Each row is followed by its class; each block has classes of its own.
[-2  0  4 -2 -1  2 -2  0  2  4 -1  1  1  0  2 -1  1  1  2  0 -1  0 -2] | z797
[-4  1  8 -3  2  1 -4  1  3  6 -5  2  5  0  4 -5  1  2  2  0  1  0 -5] | z797
[ 3 -2  2  0 -4  2 -1  1  0  3  1  0  4 -1  0  0  1 -2  2 -1 -2  0  0] | z276
[-4  0  8  1  4  1 -2  1  4  3 -5  1  4  0  4 -5  0  5  1 -1  0  0 -3] | z797
[-1  1  2 -1 -1  0 -2  1  0  4  0  1  4  1  2  0 -1  2  3 -1  0 -1 -2] | z276
[ 0  0  5 -1 -4  3 -1  3  2  4 -1  0  6 -2  2 -1  2  1  5 -1  1  1 -1] | z797
[-3  2  6 -2  0  1 -2  1  0  7 -1  2  6  2  2 -5  0  2  3  0 -1  0 -1] | z276
[ 2 -2 -1  3  3  0  0  0  2 -5 -2 -3 -2  1 -1  0  0  1 -2  0  0  1  1] | z128
[-5  1  5 -2  5 -1 -2 -1  0  3 -4  0  0  1  3 -5 -2  2  0  1  0 -1 -3] | z797
[ 1 -2  3  1 -1  2 -2  2  3  0  0  0  4 -1  0 -1  1  1  2 -1 -1  1  0] | z272
[-1  0  4 -1  1 -1 -1  0  4  2 -4  0  3 -1  4 -3  0  1  1  0  0 -1 -2] | z272
[-2  2  2 -3 -1  0 -1  0 -1  5  1  1  3  0  5  0 -1 -1  2  1 -1  0 -3] | z276
[-2  2  3 -1 -1  1 -1  0  0  6 -2  2  3  1  2  0  0  1  2  1  1 -3 -3] | z276
[ 0 -2  7  0  1  4 -2  3  5  3 -3  0  4 -1  3 -2  2  3  1 -2 -1  2 -1] | z272
[ -3  -3   8   3   9  -1  -3   1   8 -10  -8  -5  -2   0   2  -8   1   7
  -3   1   3   0  -2] | z128
[-7  3  8 -4  1 -1 -3 -1  0 11 -4  4  5  1  3 -3 -1  3  4  4  0 -2 -6] | z797
[ 0 -1 -3  3  6 -4  1 -1 -3 -9 -2 -4 -8  2 -1 -2  1  2 -5  1  2  1  2] | z128
[-4  3 -3 -2 -1 -2  0 -2 -3  4 -1  1  0  0  0  1 -2 -1  1  1  0 -2 -2] | z276
[ 0  0  4 -2 -3  3 -1  2  1  5  0  2  5 -2  1 -1  1 -3  3  1 -1 -1 -1] | z276
[-4  1  4 -1  4 -1 -2  1  1  4 -3  4  1  2  1 -2 -1  3  0  1  1 -1 -3] | z272
[-2  2  2 -2 -4  1  0  0 -2  7  0  5  4  0  2  1 -1 -1  4  0 -1 -2 -3] | z797
[-1 -3  1  3 10 -1  0  2  5 -8 -5 -5 -5  2  0 -4 -1  4 -5  1  2 -1  1] | z128
[ 0 -3  0  3  7  2  1  3  4 -9 -3 -4 -6 -1  0 -2  4  3 -5  0  5  1  2] | z128
[ 1 -1 -1  1  2  0  1 -1  1 -4 -1 -1 -1  0  1  0  1  0  0 -1  0  1  3] | z272

A new block, with new classes.
[ 1 -8 -6  9 -4 -6  0  9  0 -2  3  4 -2  4 -2 -7  1 -3  0 -2  4  0 -3] | z179
[ 4 -8 -6 15  4 -1 -9 21 -3  4  8  1 -8 -1  1  3 -1 -9  4  5 -7 10  1] | z855
[ 3  0 -2  0  5  0 -4 -1 -2 -2  0 -7  0 -1  1 16  0  0 -3  5 -1  1  7] | z855
[ -1 -11  10   7   1  -7  -2  -2  -1   2   0   4  -2   1   2 -13   5   5
   1  -1  -5  -3   0] | z855
[ 3 -2 -2  4  6 -2 -6  9 -1  0  5  1 -6 -2  0  2 -1 -2 -1  9 -3  2  2] | z855
[ 2 -8  3 10  0 -4 -7  9 -1  4  2 -2 -2  1  0  2  2 -4  7  0 -8  6  2] | z855
[ -1  -5 -17   1   1  -5  -2  15  -3  -5   5   4  -6   0   1  -1  -3  -3
  -6   5   3   5  -6] | z179
[ 2 -7  0  5  2 -4 -7  9 -3  0  2 -1 -5  1  1  0  1 -1  2  2 -8  4  1] | z855
[ 3  8 -9 -2 -7  1  0 -4 -1 -5  0 -8  5  1 -2 15 -2 -3 -1  2  7 -1  6] | z179
[ -2  -7  -6  -1  -2  -4   1   1  -1  -5   0   5  -2   2   0 -11   1   4
  -4  -1   5  -3  -5] | z179
[  6   2 -11   4   1  -1   0   4   0  -3   2   1  -2  -2  -2   6  -2  -4
  -2   1  11  -2   1] | z179
